18  -48  76  -48  -55  -130  397  -138  73  -253  71  143  104  -26
64  23  329  31  91  -227  311  86  557  -129  3  27  73  4
60  -109  -78  -113  60  28  -138  -102  -110  19  71  -16  -5  -108
-50  227  35  264  72  -19  47  -74  17  43  -154  -55  -75  195
-36  184  -19  197  18  48  28  -172  -37  -47  -103  5  -32  95
93  -115  121  -157  -71  -113  305  31  131  -132  148  103  125  -98
|
93  -115  121  -157  -71  -113  305  31  131  -132  148  103  125  -98
18  -48  76  -48  -55  -130  397  -138  73  -253  71  143  104  -26
64  23  329  31  91  -227  311  86  557  -129  3  27  73  4
60  -109  -78  -113  60  28  -138  -102  -110  19  71  -16  -5  -108
-50  227  35  264  72  -19  47  -74  17  43  -154  -55  -75  195
-36  184  -19  197  18  48  28  -172  -37  -47  -103  5  -32  95

-136  -231  509  26  62  -70  111  -329  -619  -299  45  85  34  275  -478
413  13  573  -338  -179  219  57  -10  -119  128  -548  270  -172  294  -108
89  -429  -410  233  143  -318  -76  190  -90  268  -181  65  92  -347  677
366  168  -95  -352  -332  45  -32  -69  -19  73  289  -489  506  -33  353
|
366  168  -95  -352  -332  45  -32  -69  -19  73  289  -489  506  -33  353
-136  -231  509  26  62  -70  111  -329  -619  -299  45  85  34  275  -478
413  13  573  -338  -179  219  57  -10  -119  128  -548  270  -172  294  -108
89  -429  -410  233  143  -318  -76  190  -90  268  -181  65  92  -347  677

156  369  -23  139  372  77  62  459  -5  144  9  -8  -48
31  61  -24  -10  103  13  8  74  -25  -3  -5  7  -13
229  -50  -264  250  5  155  144  -48  -383  195  -270  -240  -225
-506  85  -222  -438  110  -395  -227  110  -249  -474  -185  -186  -167
-44  -147  -456  -70  -121  -5  27  -160  -549  -74  -379  -385  -312
|
-44  -147  -456  -70  -121  -5  27  -160  -549  -74  -379  -385  -312
156  369  -23  139  372  77  62  459  -5  144  9  -8  -48
31  61  -24  -10  103  13  8  74  -25  -3  -5  7  -13
229  -50  -264  250  5  155  144  -48  -383  195  -270  -240  -225
-506  85  -222  -438  110  -395  -227  110  -249  -474  -185  -186  -167

-102  -168  114  -158  -201  38  111  49  -181  -234  -172  -130  17  442
24  27  -242  -16  19  -305  -2  -2  17  -98  14  91  -292  317
-142  -128  53  5  -182  117  -18  -46  -183  -26  -189  -97  93  -84
101  139  -103  7  144  -77  96  119  220  -40  179  46  -87  335
116  73  135  51  82  158  -80  -17  124  262  87  -46  168  -548
|
116  73  135  51  82  158  -80  -17  124  262  87  -46  168  -548
-102  -168  114  -158  -201  38  111  49  -181  -234  -172  -130  17  442
24  27  -242  -16  19  -305  -2  -2  17  -98  14  91  -292  317
-142  -128  53  5  -182  117  -18  -46  -183  -26  -189  -97  93  -84
101  139  -103  7  144  -77  96  119  220  -40  179  46  -87  335

11  -54  -332  -618  390
135  193  396  -435  308
-83  75  107  -574  293
156  600  670  -267  372
130  202  447  -401  287
13  -241  -87  -681  218
60  443  231  -568  279
|
60  443  231  -568  279
11  -54  -332  -618  390
135  193  396  -435  308
-83  75  107  -574  293
156  600  670  -267  372
130  202  447  -401  287
13  -241  -87  -681  218

-347  -258  291  53  -360  -318  -171
133  -535  -439  -72  43  -580  125
560  199  -524  183  27  114  228
-204  190  348  -453  -377  105  -229
24  -123  -47  -96  137  -190  -274
149  147  -57  114  -479  65  57
-220  -523  172  299  -121  -568  -251
281  498  -201  -15  -87  397  500
78  -181  103  205  -284  -245  -204
495  108  -659  -192  247  28  261
244  395  -235  -326  -59  299  287
|
244  395  -235  -326  -59  299  287
-347  -258  291  53  -360  -318  -171
133  -535  -439  -72  43  -580  125
560  199  -524  183  27  114  228
-204  190  348  -453  -377  105  -229
24  -123  -47  -96  137  -190  -274
149  147  -57  114  -479  65  57
-220  -523  172  299  -121  -568  -251
281  498  -201  -15  -87  397  500
78  -181  103  205  -284  -245  -204
495  108  -659  -192  247  28  261

-631  -570  77  100
242  -54  42  -110
-237  161  -117  222
-104  141  -172  105
86  -331  14  -310
-286  -325  19  230
-314  132  -396  -7
-204  220  -198  177
-342  -289  240  7
142  207  -373  -348
|
142  207  -373  -348
-631  -570  77  100
242  -54  42  -110
-237  161  -117  222
-104  141  -172  105
86  -331  14  -310
-286  -325  19  230
-314  132  -396  -7
-204  220  -198  177
-342  -289  240  7
---
503  454  32  -243  -36
-634  -399  -206  274  97
-151  -387  -15  31  -49
-559  -299  52  287  152
|
-243  -36  503  454  32
274  97  -634  -399  -206
31  -49  -151  -387  -15
287  152  -559  -299  52

165  -283  194  -72  -92  500  82  -585
170  -274  225  -67  -81  509  82  -572
-196  -43  -718  -59  -109  -412  -66  125
-1  -369  -472  -140  -208  183  33  -555
-4  370  456  136  207  -194  -31  563
-39  -350  -560  -140  -210  96  18  -497
96  295  689  130  204  57  10  360
-198  188  -424  28  19  -524  -82  475
|
82  -585  165  -283  194  -72  -92  500
82  -572  170  -274  225  -67  -81  509
-66  125  -196  -43  -718  -59  -109  -412
33  -555  -1  -369  -472  -140  -208  183
-31  563  -4  370  456  136  207  -194
18  -497  -39  -350  -560  -140  -210  96
10  360  96  295  689  130  204  57
-82  475  -198  188  -424  28  19  -524

120  625  212
319  569  61
182  134  643
104  231  619
42  529  383
110  211  631
528  48  365
331  55  557
429  40  478
62  564  324
440  30  464
380  50  529
|
625  212  120
569  61  319
134  643  182
231  619  104
529  383  42
211  631  110
48  365  528
55  557  331
40  478  429
564  324  62
30  464  440
50  529  380

-571  207  211  202  -328  223  175  4  -101  297  -445
-21  525  409  96  2  618  120  -123  -30  664  -74
-288  -101  -81  -371  171  -263  -302  91  59  -191  175
-697  72  54  365  -320  75  371  49  14  56  -573
|
297  -445  -571  207  211  202  -328  223  175  4  -101
664  -74  -21  525  409  96  2  618  120  -123  -30
-191  175  -288  -101  -81  -371  171  -263  -302  91  59
56  -573  -697  72  54  365  -320  75  371  49  14

219  688  -561  -668  437  95  421  208
-141  -338  -407  324  -648  -45  146  -617
-79  492  -255  75  -574  -659  -623  150
-646  -160  -425  66  -132  116  -464  237
-239  434  -472  554  10  310  -148  -586
372  460  -104  41  -601  -644  473  673
559  -655  528  -308  -668  208  -688  -386
-561  390  -330  592  -359  440  -280  699
232  -299  -117  240  431  -616  563  -50
491  634  -496  384  -577  30  -443  -453
|
421  208  219  688  -561  -668  437  95
146  -617  -141  -338  -407  324  -648  -45
-623  150  -79  492  -255  75  -574  -659
-464  237  -646  -160  -425  66  -132  116
-148  -586  -239  434  -472  554  10  310
473  673  372  460  -104  41  -601  -644
-688  -386  559  -655  528  -308  -668  208
-280  699  -561  390  -330  592  -359  440
563  -50  232  -299  -117  240  431  -616
-443  -453  491  634  -496  384  -577  30

-576  104  328
15  -339  268
-34  -50  64
92  -336  208
8  18  -22
168  241  -317
-354  108  166
193  224  -320
|
104  328  -576
-339  268  15
-50  64  -34
-336  208  92
18  -22  8
241  -317  168
108  166  -354
224  -320  193

148  435  39  69  -38  -7
283  -322  -27  -50  16  5
-586  -35  -11  9  32  -14
-80  -191  51  67  -27  -92
290  173  20  14  -29  10
96  279  67  128  -24  -106
-182  -481  -6  -46  -3  -4
|
-38  -7  148  435  39  69
16  5  283  -322  -27  -50
32  -14  -586  -35  -11  9
-27  -92  -80  -191  51  67
-29  10  290  173  20  14
-24  -106  96  279  67  128
-3  -4  -182  -481  -6  -46
